Here is a tiny trained network, its code and every weight. The questions are about switching its units off for an input and a class, where a switched-off unit gives its printed mean instead of its output.

import numpy as np


def w(rows, s, z=0):
    codes = np.array(rows[::2]) - 128.0
    scale = np.full(codes.shape[1], s)
    scale[-1] = z or s
    return codes * scale


def norm(h):
    return h / np.sqrt((h * h).mean(-1, keepdims=True) + 1e-5)


def f(y):
    return y / 2 * (1 + np.tanh(0.7978845608 * (y + 0.044715 * y**3)))


def log_softmax(a):
    a = a - a.max(-1, keepdims=True)
    return a - np.log(np.exp(a).sum(-1, keepdims=True))


def net(x, mask):
    res = np.array(x, float).reshape(1, 7) / 4 @ E
    u = 0
    for l in range(4):
        y = f(norm(res) @ A[l][:, :-1].T + A[l][:, -1])
        res = res + np.where(mask[u : u + 12], y, B[l][:, -1]) @ B[l][:, :-1]
        u += 12
    return log_softmax(norm(res)[-1] @ U[:, :-1].T + U[:, -1])


A, B = {}, {}
E = w([
[245,48,124,72,137,111,182,155,141,150],'x0',
[134,133,126,129,128,130,125,124,128,134],'x1',
[159,99,44,151,61,190,82,110,112,73],'x2',
[149,152,126,120,171,167,70,198,206,95],'x3',
[135,134,129,131,129,131,127,123,129,134],'x4',
[110,117,125,118,124,125,130,148,120,117],'x5',
[96,77,42,228,154,88,107,152,147,199],'x6',
],0.011)
A[0] = w([
[191,139,119,183,181,88,76,214,172,83,125],'0.n1',
[110,86,79,199,120,77,132,157,120,193,3],'0.n2',
[100,112,117,109,63,104,184,76,71,178,61],'0.n3',
[203,56,133,91,149,88,200,153,158,151,45],'0.n4',
[140,168,158,101,240,53,140,166,135,113,66],'0.n5',
[148,172,185,53,117,2,111,91,148,123,100],'0.n6',
[85,131,175,101,166,30,174,146,167,195,33],'0.n7',
[141,105,113,97,91,98,180,66,36,184,61],'0.n8',
[169,91,111,145,79,151,74,114,97,93,53],'0.n9',
[86,149,115,121,60,69,148,95,89,168,126],'0.n10',
[131,139,105,95,108,76,124,110,66,126,48],'0.n11',
[140,131,108,68,126,152,110,154,151,184,46],'0.n12',
],0.0077,0.0059)
B[0] = w([
[159,100,172,194,79,110,84,176,139,158,211],'0.n1',
[123,111,110,185,83,115,126,151,173,235,191],'0.n2',
[141,22,211,139,134,118,41,101,121,66,206],'0.n3',
[171,255,73,170,206,29,145,135,55,41,253],'0.n4',
[128,118,101,115,175,233,67,96,150,150,190],'0.n5',
[79,132,138,104,133,188,117,150,89,145,210],'0.n6',
[120,117,132,123,240,217,129,93,133,189,205],'0.n7',
[152,69,205,141,149,117,19,136,102,86,231],'0.n8',
[71,71,74,51,149,165,129,103,158,153,172],'0.n9',
[112,90,209,222,152,122,88,106,159,90,214],'0.n10',
[169,124,180,157,137,168,115,109,111,127,124],'0.n11',
[155,163,158,111,95,124,124,171,91,98,112],'0.n12',
],0.0081,0.0044)
A[1] = w([
[164,136,207,117,125,125,137,160,170,243,139],'1.n1',
[64,159,155,96,194,106,168,130,145,164,34],'1.n2',
[113,125,200,24,120,122,125,99,90,42,4],'1.n3',
[55,240,143,172,151,126,145,110,83,38,122],'1.n4',
[116,175,166,64,63,141,189,95,160,113,114],'1.n5',
[102,217,123,91,130,130,11,207,190,112,113],'1.n6',
[164,157,163,88,118,122,95,173,254,71,86],'1.n7',
[197,76,52,135,73,167,74,120,127,87,116],'1.n8',
[123,174,116,61,126,112,197,142,150,113,36],'1.n9',
[165,88,101,88,154,119,190,155,143,108,3],'1.n10',
[112,132,187,39,99,160,199,101,134,95,16],'1.n11',
[50,127,48,116,30,209,103,53,150,90,64],'1.n12',
],0.0082,0.0055)
B[1] = w([
[28,162,125,88,182,137,66,179,82,45,182],'1.n1',
[73,215,102,47,244,134,77,69,142,136,152],'1.n2',
[224,145,156,164,75,188,151,83,171,254,221],'1.n3',
[79,209,156,127,47,59,206,113,235,105,240],'1.n4',
[196,80,128,132,70,201,132,95,95,227,173],'1.n5',
[127,51,191,248,102,96,112,101,87,99,245],'1.n6',
[159,27,212,210,87,178,35,206,50,92,188],'1.n7',
[21,106,167,55,231,180,140,120,134,60,255],'1.n8',
[126,109,77,160,92,127,150,75,71,255,131],'1.n9',
[130,192,109,104,64,16,103,119,116,45,129],'1.n10',
[179,177,113,157,82,174,95,94,131,208,169],'1.n11',
[117,171,140,45,221,94,234,128,127,85,235],'1.n12',
],0.0072,0.0052)
A[2] = w([
[121,105,134,53,73,214,153,102,129,74,73],'2.n1',
[122,83,167,116,108,71,176,28,42,140,20],'2.n2',
[36,184,122,176,87,90,113,110,198,132,3],'2.n3',
[134,73,50,92,67,189,123,72,185,66,11],'2.n4',
[103,85,1,118,120,191,135,106,119,67,67],'2.n5',
[241,60,32,46,185,115,190,162,60,83,179],'2.n6',
[74,101,123,75,74,71,130,55,47,163,24],'2.n7',
[84,115,146,61,191,156,160,148,154,139,37],'2.n8',
[89,74,45,156,165,26,106,172,137,222,2],'2.n9',
[102,163,171,74,137,150,122,215,157,111,46],'2.n10',
[198,185,152,115,70,165,101,116,151,147,1],'2.n11',
[135,107,131,126,116,117,81,87,76,107,60],'2.n12',
],0.0091,0.0032)
B[2] = w([
[126,144,88,119,146,157,127,127,98,226,192],'2.n1',
[113,50,157,215,131,151,41,218,111,46,184],'2.n2',
[226,182,93,64,103,27,160,126,112,66,194],'2.n3',
[48,171,175,100,221,120,73,9,76,172,156],'2.n4',
[124,189,158,103,217,143,119,64,107,220,167],'2.n5',
[100,254,149,133,120,10,157,96,199,60,253],'2.n6',
[122,76,175,176,164,173,93,211,125,56,139],'2.n7',
[47,173,171,115,176,168,99,53,148,166,163],'2.n8',
[191,106,109,59,52,201,171,78,106,169,206],'2.n9',
[124,83,73,140,131,150,143,80,92,85,148],'2.n10',
[170,96,47,83,55,163,154,138,113,167,158],'2.n11',
[77,107,159,162,100,134,159,164,146,114,150],'2.n12',
],0.0095,0.0071)
A[3] = w([
[145,22,208,145,117,121,79,171,71,86,142],'3.n1',
[85,199,118,95,71,42,152,134,151,90,9],'3.n2',
[67,143,95,58,205,152,91,144,87,115,87],'3.n3',
[186,178,97,116,107,32,202,115,140,86,88],'3.n4',
[74,150,120,92,211,186,146,95,134,142,27],'3.n5',
[86,103,47,167,83,102,134,120,193,195,37],'3.n6',
[155,131,161,139,77,204,160,111,113,161,38],'3.n7',
[162,96,60,122,64,140,140,121,133,206,138],'3.n8',
[111,98,30,132,102,102,137,147,171,229,3],'3.n9',
[152,86,134,156,155,177,97,249,211,79,80],'3.n10',
[127,150,120,99,114,204,135,138,108,98,161],'3.n11',
[153,135,126,95,43,172,143,124,136,220,55],'3.n12',
],0.011,0.0057)
B[3] = w([
[63,85,71,189,64,170,58,153,139,86,248],'3.n1',
[208,211,111,155,186,16,149,181,181,69,183],'3.n2',
[105,144,169,146,179,108,147,48,176,217,180],'3.n3',
[223,202,143,148,136,23,179,201,177,79,208],'3.n4',
[76,122,163,93,201,148,152,54,165,237,189],'3.n5',
[169,100,139,67,67,201,194,127,52,114,139],'3.n6',
[138,84,72,68,95,164,167,151,137,147,157],'3.n7',
[196,139,99,25,96,201,169,169,72,154,173],'3.n8',
[166,155,80,26,45,215,209,107,97,191,145],'3.n9',
[41,69,185,161,66,105,100,58,74,54,173],'3.n10',
[152,130,91,137,139,88,111,151,117,185,156],'3.n11',
[160,88,37,59,111,192,245,193,52,139,175],'3.n12',
],0.011)
U = w([
[44,42,185,219,80,165,50,149,107,64,253],'0',
[57,182,186,71,238,142,139,58,179,235,25],'1',
[207,220,121,123,120,8,187,212,168,48,91],'2',
[177,112,45,37,46,231,206,181,66,201,52],'3',
],0.016,0.0023)

Each question gives the input, the list of numbers given to net, and the class t.
The units are the neurons (one row each of A and B). Each row of codes is followed by its name. A weight is (code - 128) times the scale printed after its matrix; where a second scale follows, it is the last column's (A, B and U).
mask holds one flag per neuron, layer by layer. A switched-off neuron (its flag False) gives its mean, the last column of its row in B, instead of its output. The means were averaged over made-up inputs and are rounded, as every weight is.
A unit's drop is (log p(t) with every unit on - log p(t) with that unit switched off) / (log p(t) with every unit on - log p(t) with every unit switched off).
The circuit of an input: a set's keep is (log p(t) with only the set's units on - log p(t) with every unit switched off) / (log p(t) with every unit on - log p(t) with every unit switched off). Starting from the 12 units with the biggest drops (on a tie, the unit counted first), units are removed one at a time, each time the one whose removal leaves the highest keep (on an exact tie, the one counted first), for as long as the keep stays at least 0.8.
units of the circuit, in order: the units of the circuit, biggest drop first
most important unit: the unit with the biggest drop
k most important neurons: the k neurons with the biggest drops, biggest first
top k neurons in layer l: the k neurons of layer l with the biggest drops, biggest first
drop when u is switched off: that unit's drop, to one decimal
input [-6,0,-4,-2,2,4,3], class 2: most important unit : 2.n3
input [3,3,-6,5,-2,-1,4], class 1: 2 most important neurons : 0.n7; 0.n8
input [4,8,8,7,7,4,-6], class 1: top 2 neurons in layer 0 : 0.n9; 0.n8
input [-7,2,-5,4,7,5,7], class 2: top 4 neurons in layer 1 : 1.n7; 1.n5; 1.n3; 1.n1
input [-6,7,-1,-5,-1,-1,2], class 2: 2 most important neurons : 2.n3; 1.n4
input [2,-4,5,3,1,-4,-5], class 1: 2 most important neurons : 1.n8; 0.n9
input [0,2,-2,-1,-7,3,2], class 1: 2 most important neurons : 0.n7; 1.n1
input [4,1,5,-5,6,7,-4], class 0: 4 most important neurons : 0.n8; 0.n3; 2.n2; 0.n5
input [-8,3,-5,-8,1,5,-5], class 0: 3 most important neurons : 0.n3; 0.n4; 2.n2
input [-4,6,2,-1,0,-5,5], class 3: 3 most important neurons : 0.n2; 2.n9; 2.n6
input [-8,7,8,0,5,8,0], class 1: 2 most important neurons : 0.n4; 0.n9
input [6,3,5,-3,-7,-2,-2], class 2: 2 most important neurons : 2.n6; 0.n4
input [5,3,4,-4,-3,5,5], class 2: 4 most important neurons : 2.n6; 0.n4; 1.n6; 1.n8
input [-8,1,-5,7,-7,-3,3], class 2: top 3 neurons in layer 0 : 0.n8; 0.n3; 0.n10
input [8,-6,-3,-8,-4,0,8], class 0: units of the circuit, in order : 2.n2
input [2,0,-7,7,3,-2,2], class 0: 2 most important neurons : 0.n1; 1.n6
input [-6,2,2,-5,-8,3,-1], class 2: 3 most important neurons : 1.n4; 2.n3; 1.n6
input [-3,7,-1,2,7,-6,1], class 2: 3 most important neurons : 2.n3; 0.n8; 0.n3
input [-1,-3,7,6,-7,8,-5], class 1: top 3 neurons in layer 0 : 0.n9; 0.n8; 0.n10
input [-8,3,-1,-6,0,-6,8], class 2: top 2 neurons in layer 1 : 1.n5; 1.n3
input [-8,3,1,-2,7,2,6], class 2: units of the circuit, in order : 2.n3
input [2,6,-5,2,0,-1,-5], class 1: 2 most important neurons : 0.n7; 0.n5
input [-3,6,6,-4,-5,-7,2], class 1: drop when 2.n1 is switched off : 0.0
input [-5,-3,3,1,-8,-1,-1], class 2: drop when 1.n4 is switched off : 0.6
input [1,-7,0,-3,6,0,-5], class 3: drop when 1.n3 is switched off : 0.1
input [-6,-3,1,-7,5,-5,-2], class 0: drop when 0.n3 is switched off : 1.7
input [-4,0,3,-3,6,-6,6], class 3: most important unit : 0.n2
